Below is a small trained network, with its code and all its weights. Each question gives an input and a target symbol and asks what happens when units are switched off, that is, made to give their printed mean instead of their output.

import numpy as np


def w(rows, s, z=0):
    codes = np.array(rows[::2]) - 128.0
    scale = np.full(codes.shape[1], s)
    scale[-1] = z or s
    return codes * scale


def f(y):
    return np.maximum(y, 0)


def softmax(a):
    e = np.exp(a - a.max(-1, keepdims=True))
    return e / e.sum(-1, keepdims=True)


def log_softmax(a):
    a = a - a.max(-1, keepdims=True)
    return a - np.log(np.exp(a).sum(-1, keepdims=True))


def net(x, mask):
    ids = ['βεηπσω'.index(c) for c in x.split()]
    T = len(ids)
    res = E[ids] + P[:T]
    u = 0
    for l in range(3):
        r = res
        for j in range(3):
            rows = slice(3 * j, 3 * j + 3)
            q, k, v = (r @ M[l][rows].T for M in (Q, K, V))
            z = softmax(np.where(np.tri(T) > 0, q @ k.T / 3**0.5, -1e9)) @ v
            o = O[l][rows]
            res = res + np.where(mask[u + j], z, o[:, -1]) @ o[:, :-1]
        u += 3
        y = f(res @ A[l][:, :-1].T + A[l][:, -1])
        res = res + np.where(mask[u : u + 4], y, B[l][:, -1]) @ B[l][:, :-1]
        u += 4
    return log_softmax(res[-1] @ U[:, :-1].T + U[:, -1])


Q, K, V, O, A, B = {}, {}, {}, {}, {}, {}
E = w([
[3,116,144,131],'β',
[151,159,144,118],'ε',
[165,105,69,130],'η',
[123,147,128,191],'π',
[142,194,65,45],'σ',
[139,113,134,24],'ω',
],0.018)
P = w([
[149,129,25,147],'0',
[78,199,118,106],'1',
[69,134,108,96],'2',
[39,56,66,91],'3',
[88,109,115,86],'4',
[114,105,109,46],'5',
[156,134,146,2],'6',
[116,102,107,43],'7',
[185,118,67,81],'8',
],0.0052)
Q[0] = w([
[118,181,46,52],'L0H1',
[88,88,42,89],'L0H1',
[254,82,155,48],'L0H1',
[201,139,93,75],'L0H2',
[154,122,112,123],'L0H2',
[197,121,136,147],'L0H2',
[138,36,149,115],'L0H3',
[49,183,29,152],'L0H3',
[108,142,143,233],'L0H3',
],0.0091)
K[0] = w([
[115,12,141,205],'L0H1',
[212,71,80,195],'L0H1',
[41,170,179,218],'L0H1',
[175,126,75,179],'L0H2',
[197,41,113,132],'L0H2',
[188,193,52,144],'L0H2',
[111,214,138,22],'L0H3',
[111,17,54,154],'L0H3',
[57,254,91,207],'L0H3',
],0.008)
V[0] = w([
[165,193,163,162],'L0H1',
[28,83,170,237],'L0H1',
[103,148,152,116],'L0H1',
[110,167,98,98],'L0H2',
[47,109,110,111],'L0H2',
[20,138,184,16],'L0H2',
[58,149,2,189],'L0H3',
[83,137,138,78],'L0H3',
[124,207,168,67],'L0H3',
],0.0076)
O[0] = w([
[178,157,100,171,46],'L0H1',
[73,121,81,237,77],'L0H1',
[164,143,94,136,122],'L0H1',
[149,103,180,130,209],'L0H2',
[159,145,55,2,227],'L0H2',
[132,182,185,45,252],'L0H2',
[132,82,145,51,220],'L0H3',
[142,164,173,165,202],'L0H3',
[182,154,215,187,159],'L0H3',
],0.0069,0.0037)
A[0] = w([
[73,185,197,116,253],'L0N1',
[173,140,1,119,186],'L0N2',
[215,79,118,122,137],'L0N3',
[146,96,96,75,82],'L0N4',
],0.0086,0.0038)
B[0] = w([
[128,113,6,115,253],'L0N1',
[89,209,155,118,226],'L0N2',
[158,72,54,92,171],'L0N3',
[142,163,158,125,202],'L0N4',
],0.011,0.0072)
Q[1] = w([
[73,119,142,87],'L1H1',
[27,74,215,140],'L1H1',
[136,161,40,109],'L1H1',
[142,198,31,45],'L1H2',
[123,19,214,185],'L1H2',
[101,184,139,3],'L1H2',
[25,143,176,170],'L1H3',
[143,170,179,105],'L1H3',
[93,117,196,199],'L1H3',
],0.0081)
K[1] = w([
[90,145,165,159],'L1H1',
[2,76,81,183],'L1H1',
[224,131,229,151],'L1H1',
[22,117,36,178],'L1H2',
[198,155,208,81],'L1H2',
[34,153,129,150],'L1H2',
[105,45,120,195],'L1H3',
[125,188,194,162],'L1H3',
[178,127,160,171],'L1H3',
],0.0079)
V[1] = w([
[40,51,84,80],'L1H1',
[222,254,189,87],'L1H1',
[177,125,188,185],'L1H1',
[30,167,103,168],'L1H2',
[48,119,136,161],'L1H2',
[209,151,104,99],'L1H2',
[121,83,95,50],'L1H3',
[16,100,117,173],'L1H3',
[115,56,159,29],'L1H3',
],0.0077)
O[1] = w([
[125,79,91,83,156],'L1H1',
[31,175,68,227,207],'L1H1',
[140,208,174,165,42],'L1H1',
[125,175,33,59,164],'L1H2',
[109,205,72,63,121],'L1H2',
[160,65,182,188,149],'L1H2',
[118,62,130,173,254],'L1H3',
[192,142,101,2,91],'L1H3',
[86,93,147,173,222],'L1H3',
],0.0068,0.014)
A[1] = w([
[195,75,118,94,23],'L1N1',
[69,85,122,165,253],'L1N2',
[93,254,167,88,37],'L1N3',
[124,60,99,154,223],'L1N4',
],0.0064,0.005)
B[1] = w([
[83,58,178,136,134],'L1N1',
[255,217,157,181,246],'L1N2',
[55,80,221,115,143],'L1N3',
[168,132,152,126,226],'L1N4',
],0.0061,0.013)
Q[2] = w([
[168,3,148,173],'L2H1',
[247,200,106,158],'L2H1',
[151,115,249,241],'L2H1',
[45,202,123,84],'L2H2',
[151,70,139,254],'L2H2',
[22,128,70,126],'L2H2',
[113,176,189,60],'L2H3',
[175,160,130,42],'L2H3',
[47,163,67,106],'L2H3',
],0.0078)
K[2] = w([
[185,32,158,100],'L2H1',
[102,99,214,188],'L2H1',
[108,58,125,153],'L2H1',
[113,81,58,57],'L2H2',
[172,162,250,142],'L2H2',
[123,19,92,120],'L2H2',
[84,144,72,129],'L2H3',
[140,117,55,75],'L2H3',
[116,132,118,90],'L2H3',
],0.011)
V[2] = w([
[160,187,155,81],'L2H1',
[112,144,155,194],'L2H1',
[145,162,78,105],'L2H1',
[76,53,93,97],'L2H2',
[161,2,161,89],'L2H2',
[66,151,148,102],'L2H2',
[53,140,136,152],'L2H3',
[144,184,100,121],'L2H3',
[211,212,77,110],'L2H3',
],0.011)
O[2] = w([
[75,110,147,193,90],'L2H1',
[49,127,190,52,121],'L2H1',
[91,154,2,163,155],'L2H1',
[107,202,46,55,243],'L2H2',
[140,204,141,40,247],'L2H2',
[127,160,93,79,93],'L2H2',
[90,158,155,84,99],'L2H3',
[77,138,94,196,96],'L2H3',
[82,35,86,212,94],'L2H3',
],0.0064,0.014)
A[2] = w([
[59,89,108,114,5],'L2N1',
[125,7,175,208,86],'L2N2',
[144,189,243,136,117],'L2N3',
[1,67,130,97,117],'L2N4',
],0.0057,0.0026)
B[2] = w([
[173,166,239,77,159],'L2N1',
[47,62,114,88,234],'L2N2',
[72,194,139,253,255],'L2N3',
[222,215,166,74,165],'L2N4',
],0.0054,0.008)
U = w([
[36,148,144,130,103],'β',
[140,177,119,160,55],'ε',
[139,143,89,196,3],'η',
[254,124,103,170,159],'π',
[160,162,151,132,84],'σ',
[114,99,116,138,239],'ω',
],0.0077,0.0036)

Each question gives the input, a string of symbols that net reads in full, and the target symbol t.
The units are the heads (3 rows each of Q, K, V and O) and the neurons (one row each of A and B). Each row of codes is followed by its name. A weight is (code - 128) times the scale printed after its matrix; where a second scale follows, it is the last column's (O, A, B and U).
mask holds one flag per unit, layer by layer, with each layer's heads first. A switched-off unit (its flag False) gives its mean, the last column of its rows in O or B, instead of its output. The means were averaged over made-up inputs and are rounded, as every weight is.
A unit's drop is (log p(t) with every unit on - log p(t) with that unit switched off) / (log p(t) with every unit on - log p(t) with every unit switched off).
The circuit of an input: a set's keep is (log p(t) with only the set's units on - log p(t) with every unit switched off) / (log p(t) with every unit on - log p(t) with every unit switched off). Starting from the 12 units with the biggest drops (on a tie, the unit counted first), units are removed one at a time, each time the one whose removal leaves the highest keep (on an exact tie, the one counted first), for as long as the keep stays at least 0.8.
circuit, biggest first: the units of the circuit, biggest drop first
k most important neurons of layer l: the k neurons of layer l with the biggest drops, biggest first
which heads matter: for each layer, one digit per head in row order, 1 if its drop is at least 0.15 and else 0, layers parted by /
drop when u is switched off: that unit's drop, to one decimal
input π ε β β η π η π, target η: circuit, biggest first -> [L2H1, L1H2, L2H3, L1H3]
input σ β ω π ω ω ε, target β: which heads matter -> 101 / 111 / 110
input π ε η β η σ, target β: 3 most important neurons of layer 0 -> [L0N2, L0N1, L0N3]
input ω η η η η π β η, target σ: which heads matter -> 110 / 011 / 101
input η β β π, target π: circuit, biggest first -> [L2H1, L1H1, L0H3]
input σ σ ω η, target β: 2 most important neurons of layer 0 -> [L0N4, L0N1]
input ω η η ε η ε σ, target β: most important neuron of layer 1 -> [L1N2]
input π ε π π, target η: circuit, biggest first -> [L1H3, L0H1, L2H3, L0H2]
input η σ ω β ω β β ε, target π: which heads matter -> 110 / 100 / 100
input ω π ω, target σ: which heads matter -> 100 / 011 / 101
input ε β β π η η η ε, target ω: which heads matter -> 110 / 110 / 011
input σ σ η π η ε, target β: which heads matter -> 100 / 111 / 110
input β π π ω β β, target ε: which heads matter -> 000 / 110 / 110
input ω β β ω, target σ: which heads matter -> 111 / 011 / 101
input ω σ η π η η η η, target σ: which heads matter -> 100 / 011 / 101
input π η π η η, target η: which heads matter -> 110 / 011 / 101
input β π η ω η ε π η, target ε: 2 most important neurons of layer 1 -> [L1N1, L1N2]
input ε ω β η π η π η η, target ω: most important neuron of layer 0 -> [L0N1]
input ω η η η β π, target σ: which heads matter -> 110 / 011 / 101
input ω σ β β ε ε, target σ: which heads matter -> 100 / 011 / 101
input π η σ σ ω β σ ε, target η: 2 most important neurons of layer 0 -> [L0N2, L0N4]
input β σ σ ε, target ε: 2 most important neurons of layer 0 -> [L0N2, L0N1]
input ε π ω σ ω β π, target ω: most important neuron of layer 0 -> [L0N2]
input σ σ π ω, target β: 2 most important neurons of layer 2 -> [L2N2, L2N3]
input ω η β ε, target σ: drop when L0N4 is switched off -> 0.0
input σ σ σ η ε η π β ω, target β: drop when L1N2 is switched off -> 0.2
input η σ π σ σ β ω, target π: drop when L2H2 is switched off -> 0.0
input β ε β ω σ β, target ε: drop when L2H2 is switched off -> 0.5
